5,-7,-9,-49
-12,1,-1,78
13,-12,-7,84
out -7

-4,-4,-6,0,26,54
3,-1,0,-1,-82,-24
out -4

11,-60,-84,-50,-18,-24
-8,17,44,-7,-6,39
out -60

2,35,-15,14,-19,39,77
43,-45,53,27,-13,-55,-32
35,-62,50,15,-6,-76,-63
out 35

18,-14,-31,36,-39,34,-13
-99,14,18,-55,22,-6,-18
-15,-36,-23,27,-44,-48,15
out -14

-31,-2,-17,92 out -2

42,-82,33,-27 out -82

10,-48,14,-79,-81,3 out -48

13,36,-22,89,-4
-5,-106,-40,-11,-1
out 36

-6,-25,41,-29,98 out -25
---
((-41, 1, -65, -33), (-76, 1, -61, -17), (-82, 2, -60, -14)) -> 1
(-56, -48, 42, 0, -79, 30, -20) -> -48
(-60, -17, -92, 12, -40) -> -17
((-97, -96, 47, 49, 40, -83), (-89, -27, -39, -34, 13, -75), (-32, -38, -51, 52, -15, 24)) -> -96
(-14, 81, 53, 3, 16, -3) -> 81
(-85, 64, 18, -3, -104, -95, 42) -> 64
(-79, 39, -42, 21) -> 39
((1, 10, 48, -69, -56, 71, 47), (1, 12, 45, -76, -43, 77, 37), (0, 3, 54, -27, -93, 12, 80)) -> 10
---
[  10   33    5 -102   19] Answer: 33
[ -74  -65  -15   83 -108   62 -101] Answer: -65
[ 84   2  -5 -22  20] Answer: 2
[ 89  40 -20 -34 -11   3 -58] Answer: 40
[ 47  18 -50  78 -11 -18  16] Answer: 18
[-63  98  54 -24 -60 -28] Answer: 98
[-85 -64 -39  94  11 -52  -3] Answer: -64
[  4 -25  81 -29  53] Answer: -25
[ 90 100 -63  29] Answer: 100
---
 194   668   -87   596   209  -956 ans = 194
89  75  60  23  53 ans = 89
-14  -25   -4   33 ans = -14
465  754  840  453  234 ans = 465
3  5  1  8 ans = 3
-285  -668   853  -638 ans = -285
5441  8875  3180  9732  8200  3987 ans = 5441
52  77  55  11 ans = 52
---
[3 5 8 6 5 2]
3, 2

[565 855 654 796 222  64]
565, 64

[6 4 1 7 3]
6, 3

[79 22 57 88 85 17 91]
79, 91

[ 44  48  21 251 122]
44, 122

[4 1 3 3 7 7 2]
4, 2

[7 2 5 5 8]
7, 8

[220  86  96  77  51]
220, 51

[[5 4 1 1 7]
 [6 2 4 4 7]
 [5 4 1 1 5]]
5, 5
---
[-35 -29  -3   4  28 -22   8] -35
[8 9 5 6 3 5 2] 8
[2729 5428 8428 5075] 2729
[126  91 240  47 232   2 106] 126
[ 22 165   0 196] 22
[58  1 84 56 24] 58
---
[-47 -76  23  87  15  45] → -76

[-45 -31 -50  31 -54  70 -82] → -50

[[ -58  -45  -14  104   55  -87   95]
 [ -91  -52   39   15    3 -103   35]] → 39

[[ 15 -10  12 -28 -74]
 [-31  53 -32  16 -78]
 [-25 -40  -3  49 -20]] → -25

[ -53  -46  107 -100   70] → -53

[  30  -40 -109    0    6] → 30

[-15 105  19  17 -52 -31] → 105
---
[[ -12   68 -102   -6   77]
 [ -30   14   29   56   72]
 [  11   56  -71  -77   65]] ==> 65

[[ 34  55  54  -3  32   5]
 [ 73  62  62 -78  84 -81]
 [ 81  74  51  11 -16  17]] ==> 17

[[ -6  -6 -11 -34  -1]
 [ 54  15   5 -47 -18]
 [ 80  28  15 -60 -11]] ==> -11

[[-12 -70 -28  52 -87]
 [-73 -71  30 -60 -64]
 [-68  18 -70 -70  -9]] ==> -9

[[-23  25  12  52  13 -34  13]
 [ 18 -50  14 -95  -7  41 -19]
 [-11  -6  22  -5   9  -9   5]] ==> 5

[[ -9  14   5 -22]
 [ -3  44  44  13]
 [-14  50 -80 -26]] ==> -26
---
[0.10, -0.10, 0.01, 0.07]: -0.10
[[-0.886, 0.184, -0.592, 0.115, -2.111, -1.292], [0.487, -1.513, -0.905, -0.228, -1.100, 1.773], [0.594, 2.311, -0.683, 0.284, -0.364, 1.792]]: 0.284
[-4.9, 0.5, 2.7, -12.3, 15.6, 17.6, 18.9]: 15.6
[[0.3, -2.0, -0.7, -0.3, -0.8], [-1.0, -1.0, -0.8, -0.7, -0.3], [1.2, 0.4, 0.2, -0.2, -2.1]]: 0.2
[-0.12, -0.04, -0.01, 0.13, 0.07, 0.06, 0.20]: 0.07
[8.23, 18.16, 2.37, 9.43, -10.65]: 2.37
[84.96, -22.18, -137.25, 124.34]: -22.18
[-0.14, -0.01, -0.11, 0.05, 0.16]: -0.11
[-1.0, -17.9, 12.5, -5.1]: -17.9
---
[  -4   -7   12 -109] --> -4
[ -1  -2   0  20 102] --> -1
[ 81  -4  38 102] --> 81
[79  4 -2 36] --> 79
[ 93 -22 -42  76] --> 93
[-62 -84  32 -74  17] --> -62
[ 15  76  75 -92 -22  88] --> 15
[ 13 -22  70 -50 -30  -2 -85] --> 13
[ 46 -34   3 -31  96   5 -47] --> 46
---
Input:
[[-0.129  0.074  0.159  0.133]
 [ 0.019  0.039 -0.006 -0.064]]
Output: -0.064

Input:
[[ -75.3 -182.2 -169.3  143.2 -173.8  235.8 -243.4]
 [ -87.2  -54.2  102.6 -181.2  -87.1  196.0  218.5]
 [ 163.1 -123.1 -156.9  -83.6  -97.5  151.5 -207.0]]
Output: 218.5

Input:
[[-213.9 -108.4  -91.1  -78.9 -197.7   -3.5]
 [ -99.4  -95.3  -94.7  -95.9  -98.6  -90.9]
 [ 130.1 -213.3 -142.3  -41.9  -34.2 -170.3]]
Output: -90.9

Input:
[[ 163.23   -6.68  -10.71   80.03]
 [-107.18   -9.69  131.62  118.36]]
Output: 118.36

Input:
[[ 0.90  0.98 -1.46 -0.34 -0.12  0.02  0.12]
 [ 0.37 -0.04  1.09  1.13 -0.56 -0.62 -0.20]
 [ 1.21  1.56 -1.42 -1.43 -1.26 -0.24  0.23]]
Output: -0.20

Input:
[[ 0.128  0.108  0.023  0.107 -0.042]
 [ 0.043  0.096 -0.168  0.064 -0.006]]
Output: -0.006
---
[  71.2 -142.3   48.4   44.7  177.6] --> 48.4

[[ 0.06  0.01 -0.15 -0.12  0.19 -0.19]
 [ 0.14  0.07 -0.19  0.01 -0.03  0.16]] --> 0.01

[[ 1.294  0.984 -0.710  0.225 -0.775 -1.161]
 [-0.301  0.650  0.462 -0.064 -1.724 -0.451]
 [-0.181 -0.441  1.494 -0.608  1.626  0.186]] --> -0.608

[-0.047  1.597 -0.571 -1.259] --> 1.597

[[ 1.7  1.8 -0.8  0.5  1.1  0.9  1.5]
 [-1.6 -1.4  0.9 -1.1  0.6 -1.3  0.2]
 [ 1.1  0.5  0.0  1.7 -1.7  1.4 -1.5]] --> -1.7

[[-0.21 -0.07  0.03  0.07  0.07 -0.02  0.12]
 [ 0.11  0.01 -0.07  0.13  0.14  0.06  0.06]] --> 0.14

[137.0 144.8  87.0 -96.1] --> 144.8

[[-0.043 -0.090  0.099  0.109]
 [ 0.044  0.073 -0.133  0.070]] --> 0.073
